Below are the code and all the weights of a small trained network. Each question names an input and a class and asks about switching units off, where a switched-off unit gives its printed mean instead of its output.

import numpy as np


def w(rows, s, z=0):
    codes = np.array(rows[::2]) - 128.0
    scale = np.full(codes.shape[1], s)
    scale[-1] = z or s
    return codes * scale


def norm(h):
    return h / np.sqrt((h * h).mean(-1, keepdims=True) + 1e-5)


def f(y):
    return np.maximum(y, 0)


def log_softmax(a):
    a = a - a.max(-1, keepdims=True)
    return a - np.log(np.exp(a).sum(-1, keepdims=True))


def net(x, mask):
    res = np.array(x, float).reshape(1, 4) / 4 @ E
    u = 0
    for l in range(3):
        y = f(norm(res) @ A[l][:, :-1].T + A[l][:, -1])
        res = res + np.where(mask[u : u + 5], y, B[l][:, -1]) @ B[l][:, :-1]
        u += 5
    return log_softmax(norm(res)[-1] @ U[:, :-1].T + U[:, -1])


A, B = {}, {}
E = w([
[132,129,115,140,138,133,129,118],'x0',
[178,218,118,11,167,118,81,78],'x1',
[168,55,123,125,30,37,200,51],'x2',
[120,148,44,110,34,252,134,212],'x3',
],0.0021)
A[0] = w([
[136,103,64,116,32,126,138,87,26],'L0N1',
[94,79,181,222,176,91,133,161,34],'L0N2',
[113,136,180,149,233,90,98,160,6],'L0N3',
[143,34,151,220,98,112,178,171,120],'L0N4',
[44,94,178,254,148,169,115,177,104],'L0N5',
],0.0043,0.0024)
B[0] = w([
[133,191,199,120,84,117,138,169,202],'L0N1',
[125,148,147,22,89,173,227,68,203],'L0N2',
[95,252,161,116,49,155,122,65,206],'L0N3',
[3,146,102,132,180,109,164,149,251],'L0N4',
[249,104,182,114,93,152,145,139,254],'L0N5',
],0.0059,0.0031)
A[1] = w([
[130,143,71,73,91,140,130,182,20],'L1N1',
[29,181,117,123,145,183,45,104,15],'L1N2',
[189,80,117,96,66,216,126,108,58],'L1N3',
[145,28,154,191,105,180,171,200,252],'L1N4',
[99,126,104,103,162,170,124,254,234],'L1N5',
],0.0047,0.0016)
B[1] = w([
[124,137,116,113,156,149,231,82,190],'L1N1',
[94,136,62,106,200,130,127,158,199],'L1N2',
[130,119,219,145,159,176,134,153,204],'L1N3',
[170,136,147,153,140,121,2,108,249],'L1N4',
[167,62,77,147,169,118,133,135,254],'L1N5',
],0.0069,0.0031)
A[2] = w([
[47,175,143,129,182,138,9,161,89],'L2N1',
[122,80,84,219,46,161,121,254,73],'L2N2',
[57,129,140,67,165,155,159,48,73],'L2N3',
[152,182,176,107,91,212,159,129,2],'L2N4',
[88,127,210,100,92,39,115,54,133],'L2N5',
],0.0044,0.0031)
B[2] = w([
[26,154,172,150,40,88,115,48,184],'L2N1',
[94,253,88,224,66,14,134,192,189],'L2N2',
[68,78,161,196,84,105,118,195,206],'L2N3',
[191,164,163,47,19,95,197,57,178],'L2N4',
[171,71,65,114,155,175,80,141,252],'L2N5',
],0.0048,0.0037)
U = w([
[172,164,213,60,68,164,201,104,251],'0',
[217,98,168,218,166,173,47,187,69],'1',
[16,3,151,155,147,88,171,108,74],'2',
[97,175,85,216,95,56,146,196,132],'3',
[20,201,138,100,151,96,66,76,98],'4',
[133,145,18,100,239,182,161,158,81],'5',
[220,55,71,79,149,77,52,86,124],'6',
],0.013,0.0027)

Each question gives the input, the list of numbers given to net, and the class t.
The units are the neurons (one row each of A and B). Each row of codes is followed by its name. A weight is (code - 128) times the scale printed after its matrix; where a second scale follows, it is the last column's (A, B and U).
mask holds one flag per neuron, layer by layer. A switched-off neuron (its flag False) gives its mean, the last column of its row in B, instead of its output. The means were averaged over made-up inputs and are rounded, as every weight is.
A unit's drop is (log p(t) with every unit on - log p(t) with that unit switched off) / (log p(t) with every unit on - log p(t) with every unit switched off).
The circuit of an input: a set's keep is (log p(t) with only the set's units on - log p(t) with every unit switched off) / (log p(t) with every unit on - log p(t) with every unit switched off). Starting from the 12 units with the biggest drops (on a tie, the unit counted first), units are removed one at a time, each time the one whose removal leaves the highest keep (on an exact tie, the one counted first), for as long as the keep stays at least 0.8.
units of the circuit, in order: the units of the circuit, biggest drop first
unit that matters most: the unit with the biggest drop
k most important neurons: the k neurons with the biggest drops, biggest first
k most important neurons of layer l: the k neurons of layer l with the biggest drops, biggest first
drop when u is switched off: that unit's drop, to one decimal
input [-6,-8,3,1], class 3: 3 most important neurons	[L0N4, L2N2, L0N5]
input [0,0,-2,4], class 1: unit that matters most	L0N4
input [-1,0,-7,-1], class 0: 2 most important neurons	[L0N5, L0N4]
input [3,-5,5,2], class 3: 2 most important neurons	[L0N4, L2N2]
input [-8,-2,1,4], class 3: 3 most important neurons	[L2N2, L0N4, L0N1]
input [2,-1,0,7], class 1: 2 most important neurons	[L0N3, L1N5]
input [-7,-8,0,3], class 1: 3 most important neurons	[L0N5, L1N4, L0N3]
input [0,-7,4,2], class 3: units of the circuit, in order	[L0N4, L2N2, L1N4, L0N5]
input [-1,-5,6,5], class 3: 2 most important neurons	[L0N4, L2N2]
input [-5,-1,7,-3], class 2: 2 most important neurons	[L0N5, L0N4]
input [-5,-5,0,8], class 1: 2 most important neurons of layer 1	[L1N4, L1N5]
input [-7,7,1,-4], class 6: 4 most important neurons	[L0N4, L2N5, L1N2, L1N4]
input [7,-7,-4,-4], class 0: 2 most important neurons of layer 0	[L0N5, L0N2]
input [-6,7,2,-2], class 6: 2 most important neurons	[L0N4, L0N5]
input [-6,-6,7,4], class 3: units of the circuit, in order	[L2N2]
input [4,-8,-8,-3], class 0: 2 most important neurons	[L0N2, L0N5]
input [-1,-6,-3,-1], class 0: 2 most important neurons	[L0N2, L0N5]
input [-4,-3,2,0], class 2: 2 most important neurons	[L0N4, L0N2]
input [-1,-7,-3,-3], class 0: 2 most important neurons	[L0N2, L0N5]
input [2,4,-2,2], class 5: most important neuron of layer 0	[L0N5]
input [4,0,0,-7], class 0: 2 most important neurons of layer 1	[L1N5, L1N4]
input [-2,-2,-2,0], class 0: 2 most important neurons of layer 0	[L0N2, L0N5]
input [0,2,-2,7], class 5: 2 most important neurons	[L0N5, L1N1]
input [-8,4,0,5], class 5: 2 most important neurons of layer 1	[L1N5, L1N2]
input [0,-3,0,-3], class 0: 2 most important neurons of layer 0	[L0N5, L0N2]
input [-3,2,-3,2], class 5: drop when L0N5 is switched off	1.2
input [4,-2,-1,4], class 1: drop when L2N5 is switched off	0.0
input [-7,2,1,-4], class 6: units of the circuit, in order	[L2N5]
input [-4,-6,-4,0], class 0: drop when L2N4 is switched off	0.1
